[[ 11.3  -5.8  -0.9   2.7 -20.5]
 [ 14.7  -2.4   5.6   2.7 -14.1]] ==> 14.7

[-1.8 -1.5  1.3 -1.2 -1.4 -1.3 -1.4] ==> -1.8

[ 1.213 -0.787 -0.154 -0.640 -0.211 -0.995] ==> 1.213

[-11.31  -0.48  10.87 -10.61   4.82   6.25] ==> -11.31

[  2.201  -3.264  -1.732 -15.855  15.799  -6.044   8.317] ==> 2.201

[  54.50    5.05   78.12  104.65 -138.43] ==> 54.50

[ -29.01  106.17 -140.81    8.26   86.81   40.90] ==> -29.01

[[ 0.12  0.12 -0.19  0.14 -0.02  0.21]
 [ 0.08 -0.08 -0.04  0.03  0.10  0.03]] ==> 0.08
---
[ 30.9  61.3 -66.9   8.1  15.7   2.6  -4.7] | 8.1
[ 17.7 -34.7 -24.6  48.4 -65.3  -6.4 -39.3] | 48.4
[-43.6  10.9 -50.7  30.9 -28.1  20.6  40.0] | 30.9
[ 37.2  60.8  50.6 -64.4  30.8 -43.2  25.2] | -64.4
[ 25.2   7.7  26.0  50.3  41.8  23.3 -21.8] | 50.3
[ 18.2 -42.5  60.8  -9.5  -4.4  28.4 -15.1] | -9.5
[-53.3  27.3 -59.0  56.2  -5.0  30.8  -6.1] | 56.2
---
[ 54.2  38.6  23.0  -2.9 -10.1] 54.2, -10.1

[  4.7  40.9   1.3 -60.1] 40.9, -60.1

[[-54.8  47.0 -54.9  34.0  55.4  50.9]
 [  5.2  54.1 -38.1 -55.7 -38.3  35.9]
 [ 23.8  54.7 -42.3 -55.3  -6.5  56.4]] 56.4, -55.7

[ -2.2 -15.4  51.0  28.4] 51.0, -15.4

[[-29.5 -19.3  29.3 -37.9]
 [ 31.4  49.3   2.9   4.4]
 [-56.1 -54.1  27.5 -56.5]] 49.3, -56.5

[[ 13.6   0.2  15.4 -11.4]
 [-11.8  28.0 -10.8  48.5]
 [ 21.7  -6.2  23.9  11.3]] 48.5, -11.8

[[ -2.8  50.0  -4.9  12.4]
 [ 48.5  21.9  48.5 -35.6]] 50.0, -35.6

[-54.4 -13.7 -24.1 -25.0] -13.7, -54.4

[ 28.7  21.8   8.4  37.6 -57.7] 37.6, -57.7

[[-18.7   0.0 -15.1  -0.4  12.3]
 [ 13.9  14.6  -3.5 -47.8 -48.8]] 14.6, -48.8
---
[ 30.5  -5.1  58.7   4.3 -37.4] ans = -5.1

[[46.2 59.1  2.9 40.5  9.5  7.0  4.0]
 [14.9  4.6  5.8 10.3  7.0 11.1 -6.5]] ans = 59.1

[11.8 13.3  1.9 36.6 -1.1 54.7  3.0] ans = 13.3

[[-28.6  49.5   0.0 -14.6   0.0  12.8]
 [ -3.8  61.9  30.0  19.5   0.0 -50.8]] ans = 49.5

[ -0.3  59.8  42.4 -46.2 -23.5] ans = 59.8

[ 48.6 -31.9  59.6   4.5   0.5 -15.1  10.0] ans = -31.9

[ 52.9 -57.0  38.3 -24.3] ans = -57.0
---
[[ 14.8  15.6 -22.0  43.8 -21.8  26.3 -24.1]
 [  3.8   0.8 -34.1  44.6 -55.3  21.6   6.8]
 [-19.9  12.9 -12.7 -66.3 -41.3   6.9   0.7]] -> -22.0

[[  4.9  12.4 -29.6 -33.7]
 [-57.9 -17.3  33.1 -26.0]
 [-14.3   2.3  38.6  12.4]] -> -29.6

[[-58.7 -12.2 -63.4 -65.6   4.4]
 [-64.4  27.1 -20.1 -44.1  51.2]
 [  6.2 -39.4 -43.3 -11.0 -53.9]] -> -63.4

[[ 68.5 -28.4 -29.5 -24.9  -2.0]
 [ 29.5 -27.6 -15.3 -25.1  -1.5]
 [ 32.6   7.4 -23.3 -14.8 -11.0]] -> -29.5

[[  1.0   4.0  -7.3 -13.7]
 [  6.3 -16.8  49.9   3.7]
 [  1.4  -5.5  18.7  -7.9]] -> -7.3

[[ 20.3  42.4   4.7 -61.4  28.2  52.3]
 [ 52.6 -53.0 -28.4  21.1 -21.0  43.0]
 [-28.5  23.5  39.9 -60.1  -8.9 -46.2]] -> 4.7
---
[ 55.6  22.9 -45.8   0.3  62.0  -3.1] -> 55.6, -3.1
[ -9.4  15.2 -19.3 -21.1 -10.4 -58.9] -> -9.4, -58.9
[ 13.3  -1.1 -13.8  49.6 -24.2  31.8] -> 13.3, 31.8
[-57.2 -12.9  58.4 -44.0  38.0   0.3 -40.1] -> -57.2, -40.1
[  4.0  51.3 -43.2  12.7  -8.5  14.1] -> 4.0, 14.1
[ 44.7  -6.7   4.4 -57.1] -> 44.7, -57.1
---
[[4571 2914 5856 4739 5363 7834 5318]
 [6880 2339 3389 4946 4058 4811 4972]
 [4390 6061 5057 3798 4165 3951 4870]] ans = 4058

[[ 41  50  68 113 151]
 [161 184 186 200 131]] ans = 68

[[220 363 766 837]
 [725 547 692 664]
 [275 538 328 351]] ans = 547

[[ 25 -26 -26  -1   2  48  21]
 [-45  32  -2  18 -46  28 -13]] ans = 2

[[2 4 4 2]
 [1 7 6 2]] ans = 4

[[4 1 8 6 6 1]
 [7 2 5 6 6 3]] ans = 6

[[105 199  69  65 175 111 167]
 [ 43 125 148 233 191 128  59]] ans = 175
---
Input: 13  84  36  20
Output: 20, 13

Input: 82   6  99   3  17  64
Output: 64, 82

Input:
60   7  36  35  87  91
 4  68  85  90  45  36
Output: 91, 4

Input:
895  325  639  524  277  450  212
383  135  457  290  416  497  401
 91  717  160  155  174  166  384
Output: 212, 91

Input:
677  586  487  654  410
320  161  529   71  793
Output: 410, 320

Input:
-937  -818   190   355
 461   726  -865  -496
Output: 355, 461

Input: 6737  5144  7472  4064  1799  8592
Output: 8592, 6737

Input:
  6    5  -29   19   14
 23   23   25    5   15
Output: 14, 23

Input:  75   31   35   92  246
Output: 246, 75
---
 55.9   45.5   37.2  -43.1  -59.7   45.1   12.8 -> -59.7
-10.0   48.2    7.7  -18.0  -37.5  -36.7 -> -18.0
-28.0   19.5   26.4  -25.5   48.4  -22.5   -6.3 -> 48.4
-54.7  -36.4  -58.7   63.8   66.3 -> -58.7
-58.3   49.3   58.6   55.7 -> 49.3
  5.7  -51.9   -8.2   -5.0   40.7   46.1  -53.2 -> 40.7
